Below are the code and all the weights of a small trained network. Each question names an input and a class and asks about switching units off, where a switched-off unit gives its printed mean instead of its output.

import numpy as np


def w(rows, s, z=0):
    codes = np.array(rows[::2]) - 128.0
    scale = np.full(codes.shape[1], s)
    scale[-1] = z or s
    return codes * scale


def norm(h):
    return h / np.sqrt((h * h).mean(-1, keepdims=True) + 1e-5)


def f(y):
    return np.maximum(y, 0)


def log_softmax(a):
    a = a - a.max(-1, keepdims=True)
    return a - np.log(np.exp(a).sum(-1, keepdims=True))


def net(x, mask):
    res = np.array(x, float).reshape(1, 8) / 4 @ E
    u = 0
    for l in range(4):
        y = f(norm(res) @ A[l][:, :-1].T + A[l][:, -1])
        res = res + np.where(mask[u : u + 13], y, B[l][:, -1]) @ B[l][:, :-1]
        u += 13
    return log_softmax(norm(res)[-1] @ U[:, :-1].T + U[:, -1])


A, B = {}, {}
E = w([
[125,128,129,126,129,134,127],'x0',
[128,128,130,129,128,125,129],'x1',
[127,130,126,128,128,129,126],'x2',
[80,215,219,163,83,151,130],'x3',
[218,180,92,205,151,185,40],'x4',
[128,126,129,127,129,128,129],'x5',
[107,217,24,162,177,158,254],'x6',
[131,198,161,66,234,64,89],'x7',
],0.011)
A[0] = w([
[127,205,155,44,228,88,89,7],'L0N0',
[103,171,155,135,161,122,116,93],'L0N1',
[186,140,183,98,132,88,162,87],'L0N2',
[102,212,218,152,88,167,138,20],'L0N3',
[33,86,151,55,85,23,216,32],'L0N4',
[26,92,121,114,110,34,164,25],'L0N5',
[149,107,158,111,132,153,125,83],'L0N6',
[123,211,151,35,215,81,79,3],'L0N7',
[148,127,88,185,124,161,218,102],'L0N8',
[128,189,77,153,199,137,254,53],'L0N9',
[190,91,46,74,122,85,121,48],'L0N10',
[168,141,110,155,140,88,159,115],'L0N11',
[212,72,5,26,119,83,108,25],'L0N12',
],0.0069,0.011)
B[0] = w([
[138,199,163,112,233,9,99,148],'L0N0',
[122,104,131,135,137,107,150,149],'L0N1',
[97,166,88,102,127,125,119,137],'L0N2',
[49,66,169,208,189,119,128,151],'L0N3',
[217,158,165,45,185,255,154,231],'L0N4',
[160,127,174,68,157,203,167,154],'L0N5',
[124,141,115,126,118,125,122,128],'L0N6',
[147,188,156,125,218,22,110,148],'L0N7',
[100,138,94,75,81,84,85,251],'L0N8',
[91,173,52,70,122,105,89,247],'L0N9',
[91,107,164,191,175,138,131,153],'L0N10',
[97,125,128,99,128,151,94,159],'L0N11',
[37,83,186,228,206,161,129,180],'L0N12',
],0.0089,0.0031)
A[1] = w([
[165,127,136,144,127,105,164,106],'L1N0',
[112,59,86,108,188,111,152,109],'L1N1',
[84,178,173,176,122,104,140,70],'L1N2',
[170,74,48,103,224,70,100,99],'L1N3',
[105,27,192,137,45,99,13,116],'L1N4',
[158,8,47,135,178,98,142,25],'L1N5',
[158,130,127,158,145,142,137,72],'L1N6',
[168,105,194,96,160,16,85,37],'L1N7',
[39,205,212,208,118,113,143,31],'L1N8',
[170,51,73,124,187,100,151,23],'L1N9',
[165,64,102,200,32,149,198,1],'L1N10',
[238,169,83,255,170,172,21,73],'L1N11',
[143,133,136,124,116,145,120,72],'L1N12',
],0.0072,0.0082)
B[1] = w([
[114,140,125,125,132,130,133,128],'L1N0',
[111,150,179,169,160,141,118,174],'L1N1',
[107,88,124,160,172,116,154,143],'L1N2',
[77,118,184,177,167,151,127,196],'L1N3',
[58,194,8,100,132,125,127,255],'L1N4',
[94,83,175,198,179,162,145,157],'L1N5',
[131,120,127,114,131,129,131,128],'L1N6',
[126,154,25,130,126,112,161,162],'L1N7',
[85,51,126,198,214,127,163,158],'L1N8',
[108,95,158,165,160,150,138,140],'L1N9',
[132,77,110,156,66,131,202,152],'L1N10',
[165,105,183,2,144,171,214,236],'L1N11',
[121,154,112,123,131,123,126,128],'L1N12',
],0.0093,0.0058)
A[2] = w([
[151,94,147,84,74,108,52,44],'L2N0',
[124,48,141,94,126,121,10,91],'L2N1',
[86,222,225,201,71,122,104,39],'L2N2',
[172,141,116,139,147,73,138,79],'L2N3',
[103,77,89,207,45,147,175,74],'L2N4',
[127,60,178,74,104,94,26,139],'L2N5',
[112,74,184,106,91,72,135,80],'L2N6',
[75,218,235,153,75,119,137,101],'L2N7',
[178,89,112,76,80,190,180,110],'L2N8',
[233,168,122,197,147,161,79,3],'L2N9',
[79,178,18,61,91,92,72,63],'L2N10',
[254,165,112,187,133,198,49,18],'L2N11',
[148,87,206,136,61,66,8,45],'L2N12',
],0.0099,0.0056)
B[2] = w([
[87,187,83,128,84,162,146,160],'L2N0',
[117,181,81,165,156,148,189,210],'L2N1',
[151,35,87,147,201,129,140,180],'L2N2',
[126,128,142,125,110,116,116,137],'L2N3',
[166,134,168,141,151,18,55,247],'L2N4',
[122,189,62,142,155,143,200,224],'L2N5',
[147,146,109,107,152,160,187,157],'L2N6',
[156,36,74,152,221,131,148,222],'L2N7',
[137,175,192,132,121,86,65,254],'L2N8',
[139,77,138,60,132,105,190,148],'L2N9',
[55,195,143,152,120,219,59,248],'L2N10',
[171,84,157,62,142,152,255,184],'L2N11',
[125,180,9,134,147,95,172,155],'L2N12',
],0.01,0.0048)
A[3] = w([
[81,101,169,111,161,94,151,173],'L3N0',
[90,89,154,58,98,100,162,2],'L3N1',
[128,80,124,161,39,157,145,157],'L3N2',
[128,101,127,141,35,129,127,155],'L3N3',
[90,163,127,145,183,145,137,229],'L3N4',
[176,122,178,51,124,175,156,44],'L3N5',
[184,166,151,79,166,116,123,127],'L3N6',
[175,107,138,158,69,118,121,31],'L3N7',
[160,141,154,132,115,2,60,75],'L3N8',
[135,93,136,171,56,132,98,48],'L3N9',
[154,137,130,100,105,147,74,12],'L3N10',
[117,179,115,166,114,119,173,44],'L3N11',
[134,90,120,176,53,163,134,93],'L3N12',
],0.013,0.0056)
B[3] = w([
[201,116,137,169,63,139,92,185],'L3N0',
[246,159,150,105,151,190,170,141],'L3N1',
[146,170,142,87,231,94,98,149],'L3N2',
[156,184,170,85,183,93,90,150],'L3N3',
[145,85,137,147,44,142,66,248],'L3N4',
[61,89,187,130,10,146,161,172],'L3N5',
[103,108,164,133,36,73,141,178],'L3N6',
[167,146,165,106,154,101,101,137],'L3N7',
[82,143,207,164,76,121,33,154],'L3N8',
[123,151,163,110,161,128,97,142],'L3N9',
[147,142,130,105,167,142,153,131],'L3N10',
[131,83,61,90,130,116,119,147],'L3N11',
[98,165,135,92,194,79,122,142],'L3N12',
],0.011,0.013)
U = w([
[89,194,3,117,96,149,134,109],'0',
[167,107,189,48,102,183,207,117],'1',
[149,173,169,114,183,13,67,64],'2',
[125,22,113,215,204,159,130,73],'3',
[111,120,147,144,88,150,92,254],'4',
],0.015,0.0077)

Each question gives the input, the list of numbers given to net, and the class t.
The units are the neurons (one row each of A and B). Each row of codes is followed by its name. A weight is (code - 128) times the scale printed after its matrix; where a second scale follows, it is the last column's (A, B and U).
mask holds one flag per neuron, layer by layer. A switched-off neuron (its flag False) gives its mean, the last column of its row in B, instead of its output. The means were averaged over made-up inputs and are rounded, as every weight is.
A unit's drop is (log p(t) with every unit on - log p(t) with that unit switched off) / (log p(t) with every unit on - log p(t) with every unit switched off).
The circuit of an input: a set's keep is (log p(t) with only the set's units on - log p(t) with every unit switched off) / (log p(t) with every unit on - log p(t) with every unit switched off). Starting from the 12 units with the biggest drops (on a tie, the unit counted first), units are removed one at a time, each time the one whose removal leaves the highest keep (on an exact tie, the one counted first), for as long as the keep stays at least 0.8.
circuit, biggest first: the units of the circuit, biggest drop first
most important unit: the unit with the biggest drop
k most important neurons: the k neurons with the biggest drops, biggest first
top k neurons in layer l: the k neurons of layer l with the biggest drops, biggest first
drop when u is switched off: that unit's drop, to one decimal
input [4,3,-1,-5,2,5,-5,-2], class 0: circuit, biggest first => L2N1, L2N5
input [0,1,-3,6,-4,-4,-5,2], class 3: circuit, biggest first => L2N7, L2N2
input [1,7,2,-1,4,-5,-3,-1], class 1: circuit, biggest first => L1N11
input [8,-8,8,8,8,-5,-4,-4], class 1: circuit, biggest first => L1N11, L2N11
input [-2,-2,-2,-2,-7,4,6,6], class 1: circuit, biggest first => L1N4, L0N4
input [5,-1,-6,7,8,4,-3,-7], class 1: circuit, biggest first => L2N11, L1N11
input [-4,2,-3,5,8,-6,-7,-1], class 1: 2 most important neurons => L2N11, L1N11
input [-6,-4,4,-8,6,-2,-5,4], class 3: top 2 neurons in layer 0 => L0N12, L0N4
input [-6,8,5,8,-7,-2,4,5], class 3: 2 most important neurons => L2N7, L1N11
input [3,4,5,6,-5,3,-8,-8], class 0: 2 most important neurons => L2N12, L2N5
input [1,7,5,5,6,7,-5,-7], class 2: 2 most important neurons => L0N4, L1N4
input [7,6,2,-6,2,2,-7,7], class 0: top 3 neurons in layer 2 => L2N5, L2N1, L2N4
input [-5,-4,0,5,6,-1,5,-3], class 1: 2 most important neurons => L1N4, L2N11
input [3,-2,-6,-4,2,5,5,-1], class 4: most important neuron => L2N10
input [2,3,4,8,6,-3,3,7], class 3: 2 most important neurons => L2N7, L2N2
input [-1,2,5,-7,7,0,-3,-1], class 1: 2 most important neurons => L1N11, L2N11
input [-2,-5,-4,5,7,8,-7,-4], class 0: drop when L1N4 is switched off => 0.2
input [-2,4,-4,1,4,5,4,-5], class 2: 2 most important neurons => L1N4, L0N4
input [7,3,4,-3,-3,0,5,-6], class 2: drop when L2N4 is switched off => 0.1
input [8,-2,1,4,4,0,-5,-8], class 2: drop when L2N7 is switched off => 0.0
input [-7,0,3,-4,7,0,5,-2], class 1: most important unit => L1N4
input [8,-3,-6,8,1,0,-5,6], class 3: drop when L2N2 is switched off => 0.2
